Rows lie near named flat spaces through zero. A row that begins with a name and a colon came from that space; any other row is followed by the name of its block's space that it lies nearest.
lmbg: [-0.03 -1.85 -4.08 -0.57 -3.69 -2.55  2.15  0.70 -1.90 -0.86  1.99 -1.92
 -1.26 -3.93  1.27  0.44  0.47  0.75 -0.16 -0.97  0.22  0.06 -0.89 -1.69
  1.01 -0.05  1.54 -1.28  0.33 -0.76 -1.64 -1.62  1.04 -0.19  1.60  0.21
  1.68  0.86 -3.29  1.51  0.83  1.23  2.64 -0.55  0.18  1.02 -1.69 -0.31
 -0.68 -0.90  0.65  1.60 -1.56  0.69 -0.17 -2.96  3.41  0.30 -1.99  1.17
  2.04 -3.21 -0.54  0.59 -3.22  2.47  0.53  0.55 -0.38  1.06 -0.51 -0.64
  1.02 -1.73 -2.39 -0.97 -1.93 -0.24  1.11  2.38 -1.63 -0.67 -0.32 -0.69
 -0.91 -0.69  1.93 -0.33 -0.17 -1.29 -2.00  0.39  0.77  0.89 -0.89  2.40
  3.22  2.25  1.65 -0.85  2.62 -1.32 -0.60 -1.44 -0.90 -1.39 -0.13  1.51
  0.94 -0.53  3.30 -0.04  2.50  1.77  1.87 -0.04  0.58 -0.12 -0.53  1.40
  0.93  3.32  0.85 -0.76  3.31]
dqsj: [ 1.24 -0.73  0.75 -1.69  0.90 -0.87 -1.01  1.39 -1.46  0.29  0.45 -0.39
 -0.94  0.86 -1.36 -1.63 -1.33 -1.42 -0.13  0.78  0.11 -0.39 -0.55 -0.85
 -0.10 -0.96 -0.50  0.59 -0.75  0.48  0.82  1.16 -2.51  0.41  0.81  0.37
  0.64 -0.87 -2.23 -1.22 -0.71 -0.98  0.18  0.06  0.61 -0.33 -1.68  0.49
 -0.63  0.67 -0.68 -1.10 -0.21 -1.13 -0.83 -1.50  0.78  0.45 -1.70  0.98
 -1.16 -1.74 -2.34 -0.62  0.62  1.00  0.55  0.15  0.45 -1.36 -1.02  0.03
  0.72  1.47  1.03  1.15  1.18  0.05 -2.17  0.37  0.20 -0.36  0.50 -0.72
  0.94 -2.10 -0.26  0.71  0.64 -0.65 -1.09  0.13 -0.23  0.18  0.81 -2.28
  0.98  0.82 -0.71  0.28 -0.81 -0.05 -1.07  1.79 -0.05 -1.25 -0.16 -0.86
 -1.21 -0.92  0.73  0.40  1.09 -0.86 -1.66 -0.09  0.26 -2.14 -0.18 -0.92
  1.17  0.75 -0.04  0.13  2.25]
tjsf: [ 0.55  1.42  0.91 -0.31 -0.48  0.36  0.69  0.88 -0.12  0.74  1.39 -0.16
  0.98 -0.47 -0.20  0.63 -1.53 -0.03  1.08  0.92  2.34  0.32  0.10  1.39
 -1.33  1.13 -1.35  2.18  0.19 -0.55  0.91 -0.72  0.09 -1.72 -0.48  0.70
 -0.40 -0.86 -1.51 -0.41  0.90 -0.51 -0.38  0.48 -0.23  0.65  0.71 -0.63
  2.17 -0.87  0.47  0.76 -0.91  2.46 -1.62  0.94  0.53 -0.40  0.04 -2.26
  0.08  0.44 -0.57 -0.86  0.18  0.24  0.58 -0.95  0.11  0.02  0.35  1.19
  1.67  0.31  1.01  0.33 -0.84 -2.84  1.44  0.86  0.01 -0.24  1.49  0.39
 -0.05 -0.80 -0.56 -0.29 -0.59 -0.85  0.72  0.56  0.90 -0.72 -2.25 -0.14
  0.97 -0.34  1.36 -0.86 -0.42 -1.07 -0.92 -0.01 -0.21  0.24 -1.02  0.72
 -0.33  0.60 -0.44  0.65  0.52 -0.80 -0.26  0.32 -0.08  0.58  0.50 -0.62
  0.03 -0.55 -1.20  0.35 -0.53]
lgtt: [ 1.47  0.84 -1.50 -0.07  0.02 -0.77  0.65 -0.21 -1.76 -0.74 -0.48 -0.16
  0.85 -1.20  0.29 -0.22  0.28 -0.38 -0.57 -1.02 -1.55  0.50 -0.20 -2.41
 -0.99 -0.78 -2.10  0.02  0.40  0.45  0.00 -0.35 -0.47  0.64  1.71 -0.26
 -0.28  0.98 -0.88  0.65 -2.12 -0.12  1.22  0.07  0.03 -1.03 -0.11 -0.62
  0.51  0.76 -0.92  0.72  3.26  0.37  0.84  0.33 -2.36 -2.54  1.17  0.53
 -0.84  0.34  0.10  1.44 -0.67  0.95  0.05 -1.22 -0.03  0.00  3.42 -1.10
 -0.51  0.65 -0.29 -1.02  0.91 -0.27  1.32  0.07  0.64 -2.61  1.40  1.36
 -2.90  0.11  0.81 -3.01 -0.29  0.10 -0.98 -1.30 -0.88 -0.57 -0.82 -1.90
 -0.66 -2.07  3.97  0.53  0.76 -1.56  0.07 -1.97  1.02  1.10  1.41 -0.62
  0.82 -0.77  0.42  1.48  1.37 -0.57  1.62 -1.29  0.76 -0.08  1.05  0.68
 -0.31 -0.57 -0.64  0.34 -0.95]
dlhh: [-0.32  0.56  1.20  0.53  0.78 -0.11 -1.31 -0.36 -0.30  0.97  0.85  0.71
  0.08  0.38  0.84 -1.66  0.56  0.54  0.83  0.55  0.18  0.73  0.02  0.39
 -0.41  0.73  1.54 -0.15 -1.27  1.15 -0.83 -0.31 -0.54  0.72 -0.22  0.40
  0.89  1.29  0.36  0.52  0.25 -0.05  0.42 -0.27  0.11 -1.99 -0.57  0.58
 -0.33  1.22 -0.51 -0.03 -0.01 -1.24 -0.14  0.27 -0.22  0.71 -1.69  0.82
  0.53 -0.12 -0.24 -0.07  0.32  0.11 -0.66 -0.40  0.01 -2.08  0.54  0.42
  0.35 -0.98  0.13 -0.27  0.07 -0.10  0.55 -0.77  0.50  0.83  1.60 -1.18
  0.52 -0.39  1.66 -0.47 -0.67 -0.90  0.61 -0.02  1.06  0.70  0.43 -0.07
 -0.05  0.44 -0.14 -0.71  0.43  1.14  1.16  0.17  0.83  0.29  0.07 -0.70
 -1.50  0.54  0.11  0.79 -1.14  0.23 -0.37  0.29 -1.59 -0.93 -0.29  0.88
 -1.03 -0.44 -0.81  0.26  0.25]
[-0.72  1.24  1.35 -1.22  0.67  0.02  2.14 -0.01 -0.24  0.68 -1.83  1.51
  0.45 -0.78  1.47  0.94 -0.31 -2.75 -0.98  0.83 -0.80 -0.90 -1.81  1.37
 -1.66  0.64 -0.77 -1.18 -0.61 -0.68 -1.87 -1.21 -0.74 -1.61 -0.27  1.05
 -0.82 -0.62 -1.00  0.47  0.03 -1.61  1.01 -0.35  1.54 -0.38  2.27 -0.41
  0.82  0.42  0.37  0.56  0.53  0.73 -1.38  0.86 -1.84 -1.64  3.54  0.56
  0.81  0.73  1.40  0.16  0.10 -0.73  0.03  0.15  0.12 -0.25  1.17  2.07
  0.59  1.72  1.10 -2.53 -1.73 -2.77  0.13 -0.32  0.30 -0.58  2.14  1.46
 -0.56  0.60  0.00  0.61  0.25 -0.76  0.72  0.06  1.21 -0.65  0.99  0.53
  0.55 -0.15  0.81  0.39  0.57  0.11 -0.71 -0.78 -1.45  2.32 -1.24  0.72
 -0.75  0.11 -1.01  0.24  1.02 -1.21 -1.83  0.19  0.11  0.57  1.26 -1.62
 -0.68 -0.18 -1.51 -1.31  0.92] -> tjsf
dlhh: [ 1.45  0.02  0.16  0.85 -1.63 -0.15 -1.40  0.85  0.78  0.31 -0.28 -1.02
 -0.45  0.35  1.97 -1.43  0.93  1.05  0.01 -0.38  0.19  1.09  1.44 -0.64
 -0.96  1.00 -0.17 -0.31 -2.09  0.46  0.72 -0.06  0.64 -1.18  0.68 -0.14
  0.05  0.15 -0.32 -1.10 -0.51  0.39 -0.06 -0.45  0.91 -1.25  0.34 -1.99
  0.74  0.33  0.63 -0.08  0.90  0.33  1.90  0.67 -0.30 -1.17 -1.26  0.65
  1.16 -1.02 -1.36 -1.03  0.05  1.67  0.00  0.01 -1.12 -0.16  0.00 -0.27
  1.22 -0.88  1.09 -0.72 -0.71  0.44 -0.12 -1.37  1.36 -1.50 -0.04 -0.46
  1.57 -0.28 -0.56  0.57  0.37 -0.76 -0.42  0.27  0.22 -1.68  0.27  0.45
 -0.36  1.05 -0.61  0.72  1.21 -0.19 -1.01 -1.09  0.75 -1.73 -0.76  0.14
 -2.52  0.23  0.63  0.39  0.09  0.40 -1.20 -0.30 -0.58  1.22  0.21  2.48
 -0.05 -2.09 -0.17  0.18  0.18]
[-0.83 -2.18  0.00 -0.87  1.70 -1.14  0.05 -0.95 -2.73 -0.28 -0.16 -0.42
  0.63 -0.35  0.01  1.93 -2.59 -0.58  0.43  0.18  0.25  0.02 -0.96 -0.22
  0.24 -0.50 -0.38 -2.34  1.18 -0.77 -1.69  0.09 -0.90 -0.51 -2.53 -1.46
  1.64  0.41 -1.13 -1.38  1.95  0.96  1.00  0.55  0.43  2.07 -1.06  1.51
 -1.96  0.55 -2.52  1.72  1.28  0.02 -1.90 -1.22  0.58  0.64  3.16 -1.06
 -0.11  0.76 -0.67  3.24  1.61 -2.92 -0.90 -0.05  1.50 -0.49 -1.03 -0.37
 -3.05 -0.31 -0.93 -0.99  0.58 -1.32 -1.37  1.81 -1.03  0.92 -0.33 -0.31
 -0.23 -1.10  1.54 -0.65 -1.14  1.45 -0.62  0.40  1.16 -0.14  0.74 -1.24
  0.86 -0.31 -0.99 -0.28  2.03 -1.44  1.43  0.82 -0.49  1.89  0.61 -1.03
  3.04  2.44 -0.81 -3.42  0.35 -0.90 -0.18  0.84  2.13  0.66  1.00 -0.35
  0.16  2.66  0.32 -0.04 -1.35] -> dlhh
gbzz: [-0.34 -1.40 -0.53  1.20  0.98  2.28 -0.14 -0.44  0.12  0.62  1.52  2.08
 -0.44 -0.91  0.17  1.62  0.62 -2.72 -1.57 -1.76  1.35  2.61  1.65 -0.40
  0.94 -0.85 -0.27 -0.07  0.81 -1.67 -1.58 -0.77 -1.73 -0.35  0.86  0.28
  0.29 -2.39  1.46  2.43  0.34  1.08  0.32 -0.41 -0.33 -0.89 -1.81  1.22
 -0.47 -1.46 -1.26 -0.33  0.56 -1.17  0.01 -1.15  0.31 -0.57  0.26  0.01
  0.62  0.07 -1.41 -0.02  0.03  0.64 -0.10 -1.02 -0.67 -0.04  1.11 -0.75
  1.22 -1.95  0.32 -0.49  0.01  0.62 -1.88 -1.30 -0.13 -0.01  0.02  0.95
  0.57  1.21  2.14  0.00  0.10  0.24  0.59 -0.28 -0.22  0.23 -0.29 -0.93
  1.03  0.61  0.33  0.08 -0.10  0.49 -0.88  0.10  1.83  1.07 -0.95  2.22
 -0.23 -0.74  0.87  2.59  1.15 -0.27  1.31 -0.80 -0.60  1.45 -1.57  0.63
 -1.94  0.62 -2.18 -1.26  1.05]
[-0.64  1.79  1.37 -0.07  2.94  0.96 -0.05 -1.04  0.23  1.71 -1.63 -0.21
  1.49  2.39 -1.88  1.98  1.07 -0.04  1.03  0.44 -0.24 -1.47 -0.21 -0.57
  0.69 -0.04 -0.64  0.59  1.35 -1.22  0.87 -0.06  0.80  0.29  0.88 -2.05
 -0.97 -0.37  0.82 -1.18 -1.27 -0.49  0.06  0.39  0.24 -1.13  0.99  0.37
  0.93  0.98 -1.38 -0.60 -0.26  0.00  0.29 -0.60 -2.26  0.34 -0.19 -1.83
 -1.65  1.88 -0.86 -0.60  1.11 -1.31 -0.87 -1.19  1.32 -1.43  1.16 -0.38
  0.13  0.46  1.92  0.75  0.61 -1.02  0.25 -0.50  0.87 -0.14  0.89  0.20
 -1.62  0.99 -1.20 -0.25 -0.29  0.52 -0.59 -0.14 -1.51 -0.10  0.37 -2.15
 -0.73  0.05 -0.79  0.16 -0.82  0.83  0.31  1.71  0.74  2.54  1.23  0.43
  0.80  0.55 -3.12  0.62 -0.22 -1.23  0.53 -1.02 -0.72 -0.60  0.21  0.86
  0.23 -0.12  0.14  0.11 -0.03] -> lmbg
dqsj: [-0.64 -3.01 -2.16  1.01  1.05 -0.76 -1.06  1.25  0.30 -0.61 -1.18  3.14
  1.66 -2.98  1.63  1.83 -0.73 -1.49 -2.80  0.25  2.68  0.46  3.14  3.21
  0.36  1.27  1.91 -1.64  1.45 -1.75 -0.66  2.40 -2.43 -0.43 -1.50 -0.88
  0.40  1.42 -1.33 -2.90 -0.12  1.24 -1.70 -1.95  0.34  1.11  1.07 -1.28
 -1.68  1.10  1.25 -0.45 -0.09  0.08 -2.53  0.64 -0.10 -0.08  0.16 -0.85
  0.60  0.86 -1.32 -0.57 -0.18 -0.04  0.84  1.29 -1.05 -0.22  0.49 -1.10
  0.89 -1.64  1.34  0.89  1.53 -2.78 -0.92  0.40 -0.49  1.11 -0.50  2.93
  0.10  0.20  0.26 -0.59 -0.46 -0.24 -0.49 -1.25 -1.51  2.13 -0.47 -0.82
 -2.71  0.20 -1.42  0.03 -1.46 -1.51 -0.70  0.27  0.86  1.94  0.88  0.62
  0.47  0.04  3.42 -0.85 -1.29 -1.01  1.26  0.02 -0.52 -0.92 -0.20  0.27
 -1.76  0.64 -0.71 -0.22 -3.48]
lgtt: [-0.12 -1.45  1.07 -1.40  1.97 -1.26 -0.53  0.66 -1.52  0.54 -0.04  1.03
  1.02  1.92  0.29 -0.85  1.74  1.05 -0.76  0.81 -1.20  0.02  1.15  0.84
 -0.22  1.12  0.71 -1.27  1.89  0.41  0.78  0.83  0.82 -2.17 -3.27  2.07
 -0.36 -0.54  2.16 -0.31  1.07 -2.10 -0.51  0.21  3.11  1.29 -1.16  2.33
 -0.77 -0.83  0.09 -2.63 -3.25 -1.75 -1.55 -0.02  0.92  3.07 -2.72 -0.03
  0.70 -1.07 -0.96  0.30  0.33 -0.10  2.48  0.15  0.40  2.13 -0.66  0.30
  0.54  0.25  2.10  0.94 -0.04  0.57  0.10  1.50  1.28  1.04 -1.03 -2.97
  2.36  0.61 -1.07  1.63  0.73  0.77  3.75  0.52  0.08  3.06  1.06 -1.71
 -1.34  1.91 -2.18 -0.66 -1.63 -1.26 -1.73  1.97 -1.70  1.18  0.22  0.61
 -0.22 -0.17  0.37  0.44 -1.75 -0.05 -2.50  2.52  0.57 -0.12  0.57 -1.64
  0.35  2.72 -0.41 -0.66  0.72]
tjsf: [-1.57 -0.07  3.58  2.44  0.98  0.71  2.70  1.26 -1.39 -1.04 -0.88  1.27
 -0.76 -0.68  0.63  2.28 -0.99 -0.34 -1.02  0.76  0.90  1.21 -2.05  3.38
 -0.13  0.49  0.01 -0.42  0.75 -2.52 -2.05 -1.12 -0.67 -1.72 -0.11  1.02
  1.68  1.09 -1.99  0.12 -1.02 -1.31 -0.11  0.47  0.42  0.98  1.14 -1.20
  2.05 -1.39  0.73  1.72 -1.42  0.76 -2.78  0.52  0.15 -1.42  1.23  0.94
  2.03  1.58 -1.24 -1.11 -0.37  0.38 -0.83 -0.44 -0.10  1.09  0.33  1.00
 -0.31  1.39  2.95 -1.74 -2.84 -3.78 -0.36  2.94  0.60  0.33  1.37  0.45
 -1.76  0.28 -0.33  0.15  0.78  1.87  2.17  0.62  1.03 -0.27  1.45 -0.85
 -0.56  1.19  2.17  0.34 -0.91 -3.23 -2.50 -1.61 -0.21  0.20 -2.39  1.38
  1.77  1.63  0.19  1.41  0.32 -0.57 -1.94  1.47  0.21  2.83  1.57 -2.09
 -2.35  1.06 -1.47 -1.14  0.55]
jmpj: [ 0.68 -1.43  1.77  0.18  0.20  0.89  1.29 -0.53 -0.71 -2.06  1.85  1.04
  2.59  0.04 -1.19  1.00 -0.01 -1.31 -2.70  1.68  0.51  2.05  1.47 -1.32
 -0.27 -0.81  0.66 -0.28  1.45 -1.00  1.45 -0.72 -0.93  3.06 -1.51  0.43
 -2.56  0.63 -1.26 -0.02  1.41  0.56  0.47 -0.31 -0.30  1.47 -0.89 -2.21
  1.48  0.39 -0.28 -0.69  0.98 -1.19  1.99 -0.82  1.56  0.09  1.92  0.02
 -0.35  0.76 -2.10 -1.92 -0.09 -1.06  0.67 -1.22  1.49  0.27 -1.50  3.14
 -0.96  0.57 -0.29  0.97  1.98 -0.83 -1.10 -0.86 -1.61  0.69  0.78 -0.86
 -0.60 -1.88  2.10  0.60 -0.60  1.63  0.19  1.29  0.06 -0.64  1.73  2.50
 -0.27 -0.07 -0.61  1.77 -1.09  0.33 -0.67 -0.11  0.11 -1.66 -1.93 -2.85
 -1.52 -2.12  1.76 -0.51  2.07 -0.08  0.89 -0.55 -1.00  0.55 -1.63  2.81
  1.52 -2.24  0.37  0.71 -0.68]
[-0.52 -1.47 -2.67 -1.26  1.97 -0.20  2.73 -0.38  3.08  2.85  2.27  1.35
 -1.70  2.06 -3.52 -2.60  1.57 -0.15 -1.49 -2.91  1.35 -1.17  0.01 -2.68
 -0.23 -0.49 -1.80  1.35  1.72  2.68  4.40  0.64 -2.35 -2.78  0.12  1.02
 -0.91 -0.48  0.40 -1.66  0.95  2.30  1.68  3.99 -1.29  0.26 -0.76  0.58
 -1.89  0.43  1.52 -1.22 -0.65  0.09  3.00  0.23 -2.25  1.12 -0.11 -1.56
  1.30 -1.07  1.20  2.16 -0.27  1.55  1.57 -1.74  0.27  1.28 -1.02 -1.40
 -2.00 -1.35  0.66  2.03  3.28  2.32  0.75 -4.19 -1.84 -0.01  0.11 -2.01
  3.70  2.69  1.71 -0.43  1.16 -2.26  0.23 -0.94 -0.62  0.77 -3.01  2.72
  1.69 -3.30 -2.91 -1.95 -0.89  2.12 -1.72  2.46 -0.02 -2.04  2.44 -1.94
  0.61 -0.52  3.10 -0.48  0.36 -0.26  3.32  2.33  1.19 -3.61 -2.69  2.98
 -6.45 -0.98  0.18  0.87 -0.35] -> tjsf
[ 0.33 -2.34 -0.48  0.72 -0.34 -1.16  1.10 -1.01  2.35 -1.32  0.14 -0.35
 -0.69 -2.37  0.26  0.47  1.71 -0.83  1.37  0.45 -0.21  1.68 -0.19  2.27
 -1.24 -1.25  1.64 -0.45  1.73  0.44 -1.32  1.15 -0.54  3.02 -2.13 -0.61
 -0.77  1.94 -0.17 -0.57 -2.48 -0.24  0.32  0.24 -2.66 -0.36  0.85  3.47
  1.13 -0.17  1.38  2.79  2.66 -0.12  1.52  1.95 -0.78  0.09 -2.04 -0.51
  0.53 -1.41  0.63 -0.57 -0.51 -0.20 -1.09 -1.91  1.09  0.49  1.87  1.22
 -0.36 -0.90 -2.09  1.04 -0.23 -1.62  0.25 -1.88 -0.95  1.63  0.69 -0.43
  0.73 -0.80  1.59 -0.79  2.35  1.67 -1.53 -0.86 -0.92  1.03  2.40  1.59
 -1.39 -0.41 -1.55  1.75  0.15 -1.88 -1.19 -0.47  3.79  2.09 -2.03 -1.25
 -0.13  2.43  0.95 -0.30  1.07 -1.12 -0.64 -2.08 -0.93 -1.40 -0.35  0.07
  1.64 -0.13  0.69  1.05 -0.11] -> dqsj
fgzp: [ 0.90 -0.40 -1.38  1.45  2.02  3.73 -0.71  2.65 -1.13 -0.86  1.89  0.84
 -1.50  1.30 -3.24  0.15  0.04 -2.28  0.09  0.98  0.07  1.93 -1.48 -0.24
 -2.53  2.08 -1.59  0.47  0.09 -2.02  1.08 -0.25 -0.71 -0.86  0.48 -1.35
  0.83 -1.01 -0.09  1.32 -0.23 -0.06  1.37 -0.36  0.35  0.76  0.17 -1.26
  0.97  0.00 -1.68 -1.09 -1.33 -2.23 -0.49 -0.96  1.13  0.48 -1.95 -0.41
 -0.03 -1.05 -0.79  0.56 -1.48  0.31  0.64 -0.80  0.15  2.04  0.46  0.23
  0.39  0.73 -0.59  1.79  1.75 -1.90  1.18  0.83 -0.02 -2.82  0.56  1.10
  0.42  0.13 -1.01  1.96  0.74 -2.10  0.62 -0.73  1.58  0.09 -0.53  0.84
 -1.19 -1.84  0.17  0.84  0.54  1.54  0.10 -0.39  1.79 -3.00  0.46 -1.38
 -1.57 -0.77 -1.34  0.69 -0.75 -0.65 -1.94  1.59 -1.16  0.16  1.20 -0.72
  1.16  1.61 -0.64  1.09  1.41]
gbzz: [-0.50 -2.17 -0.35  0.14  0.34 -0.47 -0.30 -1.90  0.63 -0.98  1.31  1.52
 -2.40  0.65 -0.23 -0.10  0.74  0.41  0.03 -0.36  1.80 -0.60 -0.52  0.45
 -0.79  0.85  1.36 -1.84 -1.14 -0.98  1.35  0.30 -0.65  0.28  0.98 -1.96
  2.77  0.27 -0.75  1.45 -0.55  0.76 -0.74  0.73  1.59  0.08 -0.67 -0.19
 -0.77  1.24 -0.60 -0.44  1.05  0.48 -2.56 -0.40  0.61  0.99  3.54 -0.27
 -0.78  0.87  1.90 -0.45  0.59  1.07 -1.24 -0.90  2.40 -1.26  0.50 -0.66
 -1.00 -2.84  1.45  0.27 -2.42 -0.54  0.52 -0.63  0.49 -0.13  0.86  0.97
  0.84 -0.32  1.30  0.46  0.15 -1.04  1.17 -1.64 -0.71  0.14 -0.30  0.04
  0.77  0.35 -0.53 -0.68  1.29 -0.43 -0.88 -0.15 -1.08  0.42 -1.90  0.98
  2.36  0.34  0.43 -0.44  1.80 -1.27  0.32  0.83 -0.70 -0.92  0.59 -0.18
  0.15 -0.54 -0.73 -1.85  0.79]
[-0.27 -0.78  0.70 -0.48 -1.71  0.88  1.07 -3.37  0.18  0.69 -1.68 -1.65
  0.11 -1.23  2.03 -0.60 -1.01  0.31 -0.59 -1.35  1.26  0.32 -0.51 -2.26
 -2.87 -0.78 -0.60 -0.36  0.35 -1.14 -0.79  0.27 -1.36  1.24 -0.84 -2.86
 -0.07 -0.84 -2.79 -0.19  0.87 -0.53 -0.57  0.16  0.22 -0.98  0.58  0.51
  1.07  0.86  0.11  1.45  2.45  1.30  1.01  1.17 -0.61 -1.80 -0.08 -0.87
 -0.60 -0.05 -2.70  1.15  0.41  1.90 -1.45 -0.69 -1.02 -1.02 -0.58  0.06
  0.85  1.78 -0.61 -0.75  0.27  0.62  0.40 -0.54 -0.70  1.23 -1.94  2.17
  0.17 -2.31  1.36 -1.30 -0.10 -0.17 -0.84  0.45 -0.62 -0.64 -1.66 -1.40
  1.68  2.67  1.39  0.35  2.06  0.78 -1.11 -0.55  0.38  0.11  1.09  1.92
  1.54 -1.63  0.01  1.17  0.37  1.45 -0.28 -0.78  0.62  0.40 -0.97 -0.62
  1.11 -0.86 -0.63 -1.43 -0.34] -> lgtt
